Read these off the table that follows. Indices start at 0.
1) Read off the entry in the top-right corner.
2) Read off the entry in row 2 and column 0.
3) Read off the entry just right of the smallest entry.
4) Read off the bottom entry of the column that holds the smallest entry.
5) Read off the bottom-right entry.
6) Read off the entry in row 0 and column 1.
7) Read off the entry at row 0, column 0.
8) Read off the entry just left of the smallest entry.
array([[  8,  12, -41,   2, -12, -16,  -8,  16,  -7, -23,  28,   3],
       [ 12, -20, -25,  -6, -24, -31, -11,   0,  42, -11,  -6,   5],
       [ 33,   3,  -3,  46,  11, -37,  18,  10,   9, -47,  19, -27],
       [-16, -33,  22,   7,   4,  -7, -13, -14,  38, -23,  40,  -8],
       [ -9, -10,  -8,  43,   9,  16,  31, -17,  26, -37,   0, -21],
       [ 10, -16, -30,  -4, -37, -22,  -9,  12,  30, -20,   1,   3],
       [ 31,   1,  -3,  51,  12, -37,  16,   8,   9, -45,  17, -26],
       [-15,  -1,  -1,  -2,   8, -35, -18,  -9,  58, -19,  19,   3],
       [-11, -42,  20,  10,  11,  -2, -12, -13,  30, -21,  36,  -7],
       [-13, -16,  -8,  33,  25,  22,  25,  -4,  29, -40,   2, -14],
       [ 11, -18, -25,  -7, -19, -33, -11,  -2,  44, -10,  -6,   6],
       [ -8,  -9,  -8,  45,   8,  16,  31, -18,  25, -36,   0, -21],
       [ 40,   6,  -5,  19,   4, -32,  27,  10,   9, -46,  28, -32],
       [ -8, -10,  -9,  45,   8,  15,  31, -19,  25, -36,   1, -22],
       [ 36,  11, -24,  -4,   1, -21,  18,  -5,  -7, -22,  34, -20]])
1) 3
2) 33
3) 19
4) -22
5) -20
6) 12
7) 8
8) 9

x =
array([[454, 527, 487, 327, 443, 287, 427, 472, 654, 747, 163, 507],
       [398, 613, 479, 482, 586, 410, 470, 372, 463, 666, 155, 305],
       [479, 513, 394, 325, 434, 313, 327, 518, 606, 663, 308, 494],
       [557, 259, 416, 273, 218, 362, 367, 627, 633, 378, 701, 757],
       [521, 274, 565, 267, 222, 316, 527, 560, 719, 510, 477, 791],
       [543, 198, 616, 211, 136, 279, 571, 591, 804, 509, 500, 916]])
Which number is the fourth entry from the end, reading row by row? 804
Which number is the entry just right of 565? 267
The entry just right of 222 -> 316
The third entry on the main diagonal is 394
The entry just left of 613: 398
Which number is the last entry, reading row by row? 916
The top-right entry: 507
The bottom entry of the column that holds the smallest entry is 136
Which number is the first entry on the main diagonal? 454
The fifth-last entry, reading row by row -> 591
The entry just left of 313 -> 434
Which number is the second entry on the diagonal from the top-right corner? 155
The largest entry in the first column is 557
The 4th entry, reading row by row: 327
The top entry of the column that holds the smallest entry -> 443
The entry directly above the largest entry: 791
Which number is the bottom-left entry? 543
Which number is the smallest entry in the first row? 163
The entry just left of 463 -> 372
The third entry on the diagonal from the top-right corner is 663
The entry directly above 325 is 482
Which number is the entry directly below 463? 606
The entry just left of 654: 472
Which number is the entry directly above the smallest entry? 222
Which number is the entry just left of 591? 571
Which number is the second entry in reading order? 527
Which number is the entry just left of 916? 500
Which number is the entry directly above 477? 701
The entry just left of 791 -> 477
The entry just left of the smallest entry -> 211

Questions about the table below.
1) The entry just right of -0.08?
2) The maximum?
3) The entry just left of 0.14?
4) The entry just right of the smallest entry?
5) The entry just right of the largest entry?
[[-0.05, -0.05, 0.05, 0.06, 0.00, -0.03, -0.01, -0.07, -0.04, 0.02], [-0.05, -0.07, -0.05, 0.07, 0.04, 0.03, -0.03, -0.06, -0.11, 0.05], [0.08, -0.05, 0.18, -0.08, -0.04, 0.07, 0.00, -0.05, 0.19, -0.02], [0.10, -0.05, -0.02, -0.13, -0.02, 0.14, -0.04, 0.00, 0.11, -0.04], [-0.04, -0.11, -0.17, 0.11, 0.10, 0.15, -0.06, -0.07, -0.19, 0.11], [0.05, -0.05, 0.17, -0.05, -0.03, 0.03, 0.00, -0.06, 0.15, -0.01]]
1) -0.04
2) 0.19
3) -0.02
4) 0.11
5) -0.02

Questions about the row below.
1) Find the entry just right of the largest entry.
2) Find the entry just right of 578.
3) Find the entry just left of 357.
4) Find the entry just left of 428.
array([905, 428, 736, 539, 357, 328, 408, 693,  38, 139, 528, 613, 470,
       578, 511, 370])
1) 428
2) 511
3) 539
4) 905

array([-467,  -76, -649,  432,   70, -381,  664])
Give the first entry from the left.
Answer: -467
Give the 2nd entry from the right.
Answer: -381
Give the entry just right of the smallest entry.
Answer: 432
The smallest entry -> -649
